Below are the code and all the weights of a small trained network. Each question names an input and a class and asks about switching units off, where a switched-off unit gives its printed mean instead of its output.

import numpy as np


def w(rows, s, z=0):
    codes = np.array(rows[::2]) - 128.0
    scale = np.full(codes.shape[1], s)
    scale[-1] = z or s
    return codes * scale


def norm(h):
    return h / np.sqrt((h * h).mean(-1, keepdims=True) + 1e-5)


def f(y):
    return np.maximum(y, 0)


def log_softmax(a):
    a = a - a.max(-1, keepdims=True)
    return a - np.log(np.exp(a).sum(-1, keepdims=True))


def net(x, mask):
    res = np.array(x, float).reshape(1, 8) / 4 @ E
    u = 0
    for l in range(2):
        y = f(norm(res) @ A[l][:, :-1].T + A[l][:, -1])
        res = res + np.where(mask[u : u + 11], y, B[l][:, -1]) @ B[l][:, :-1]
        u += 11
    return log_softmax(norm(res)[-1] @ U[:, :-1].T + U[:, -1])


A, B = {}, {}
E = w([
[2,94,154,239],'x0',
[93,90,128,48],'x1',
[115,151,144,96],'x2',
[117,160,147,95],'x3',
[123,127,129,116],'x4',
[147,99,111,173],'x5',
[143,95,252,112],'x6',
[120,127,129,124],'x7',
],0.0064)
A[0] = w([
[202,221,133,186,99],'0.n0',
[207,162,144,135,90],'0.n1',
[95,64,150,202,133],'0.n2',
[75,156,1,51,86],'0.n3',
[130,98,76,154,71],'0.n4',
[42,99,152,115,123],'0.n5',
[124,92,220,97,201],'0.n6',
[90,143,112,143,71],'0.n7',
[89,110,157,152,254],'0.n8',
[142,167,46,132,82],'0.n9',
[134,130,157,130,42],'0.n10',
],0.0088,0.0025)
B[0] = w([
[129,34,28,86,205],'0.n0',
[82,140,109,16,186],'0.n1',
[228,215,132,83,251],'0.n2',
[160,213,25,188,255],'0.n3',
[157,203,169,89,178],'0.n4',
[173,29,77,138,212],'0.n5',
[106,148,35,167,234],'0.n6',
[91,82,98,178,159],'0.n7',
[183,250,54,3,234],'0.n8',
[67,224,43,140,214],'0.n9',
[119,232,209,82,134],'0.n10',
],0.0044)
A[1] = w([
[160,109,110,145,166],'1.n0',
[144,158,153,152,125],'1.n1',
[68,129,135,173,113],'1.n2',
[150,111,249,125,254],'1.n3',
[131,172,93,82,100],'1.n4',
[70,93,169,182,216],'1.n5',
[120,143,115,60,184],'1.n6',
[143,128,105,108,44],'1.n7',
[141,210,159,166,151],'1.n8',
[118,168,92,131,189],'1.n9',
[88,140,134,159,90],'1.n10',
],0.018,0.003)
B[1] = w([
[100,69,166,172,176],'1.n0',
[81,57,129,102,151],'1.n1',
[241,118,53,10,161],'1.n2',
[52,239,25,211,172],'1.n3',
[98,90,188,122,254],'1.n4',
[180,99,68,112,154],'1.n5',
[98,70,142,163,230],'1.n6',
[196,92,125,138,169],'1.n7',
[79,73,196,84,204],'1.n8',
[84,127,254,142,252],'1.n9',
[188,127,98,19,152],'1.n10',
],0.0073,0.0091)
U = w([
[90,57,116,134,196],'0',
[96,247,66,154,177],'1',
[206,117,96,21,108],'2',
[115,98,150,147,201],'3',
[120,96,144,136,116],'4',
[103,86,142,136,38],'5',
[103,95,152,168,5],'6',
[173,149,163,117,134],'7',
],0.012,0.0024)

Each question gives the input, the list of numbers given to net, and the class t.
The units are the neurons (one row each of A and B). Each row of codes is followed by its name. A weight is (code - 128) times the scale printed after its matrix; where a second scale follows, it is the last column's (A, B and U).
mask holds one flag per neuron, layer by layer. A switched-off neuron (its flag False) gives its mean, the last column of its row in B, instead of its output. The means were averaged over made-up inputs and are rounded, as every weight is.
A unit's drop is (log p(t) with every unit on - log p(t) with that unit switched off) / (log p(t) with every unit on - log p(t) with every unit switched off).
The circuit of an input: a set's keep is (log p(t) with only the set's units on - log p(t) with every unit switched off) / (log p(t) with every unit on - log p(t) with every unit switched off). Starting from the 12 units with the biggest drops (on a tie, the unit counted first), units are removed one at a time, each time the one whose removal leaves the highest keep (on an exact tie, the one counted first), for as long as the keep stays at least 0.8.
units of the circuit, in order: the units of the circuit, biggest drop first
k most important neurons: the k neurons with the biggest drops, biggest first
k most important neurons of layer l: the k neurons of layer l with the biggest drops, biggest first
drop when u is switched off: that unit's drop, to one decimal
input [-6,8,0,-2,1,5,-2,2], class 0: units of the circuit, in order	1.n6, 0.n2
input [2,4,6,-7,-1,1,-8,4], class 1: units of the circuit, in order	0.n3
input [-8,8,6,-6,-7,-6,-3,7], class 0: 4 most important neurons	1.n6, 1.n4, 0.n2, 0.n8
input [8,-5,2,-2,-8,0,-2,-1], class 2: units of the circuit, in order	1.n2, 1.n10
input [-1,6,-8,5,-3,-3,-8,0], class 1: 2 most important neurons	0.n3, 0.n9
input [-2,3,0,-2,-6,4,-8,-7], class 1: 3 most important neurons	0.n3, 0.n9, 1.n6
input [0,-1,5,-4,-4,2,8,-2], class 1: 2 most important neurons	1.n3, 0.n3
input [-6,8,2,-7,3,-4,0,-8], class 0: 4 most important neurons of layer 1	1.n6, 1.n2, 1.n4, 1.n10
input [-1,-5,-2,5,7,-7,-4,-4], class 3: 3 most important neurons of layer 1	1.n9, 1.n3, 1.n4
input [-3,-6,3,7,-7,-8,1,-1], class 6: 2 most important neurons of layer 1	1.n6, 1.n2
input [6,-5,6,-4,3,-2,-1,3], class 2: 2 most important neurons of layer 0	0.n3, 0.n7
input [-6,-1,4,-8,-4,0,-8,-3], class 1: 3 most important neurons of layer 0	0.n3, 0.n9, 0.n5
input [-5,-1,5,6,-5,-1,-6,7], class 5: 3 most important neurons of layer 1	1.n4, 1.n9, 1.n3
input [-3,3,5,4,0,7,-5,-6], class 6: most important neuron of layer 1	1.n9
input [-1,1,-1,-1,-6,3,8,0], class 1: drop when 1.n3 is switched off	1.0
input [7,5,-2,0,-4,1,4,-6], class 2: drop when 0.n6 is switched off	0.2
input [-4,1,1,-2,-4,3,8,6], class 1: drop when 1.n3 is switched off	1.1
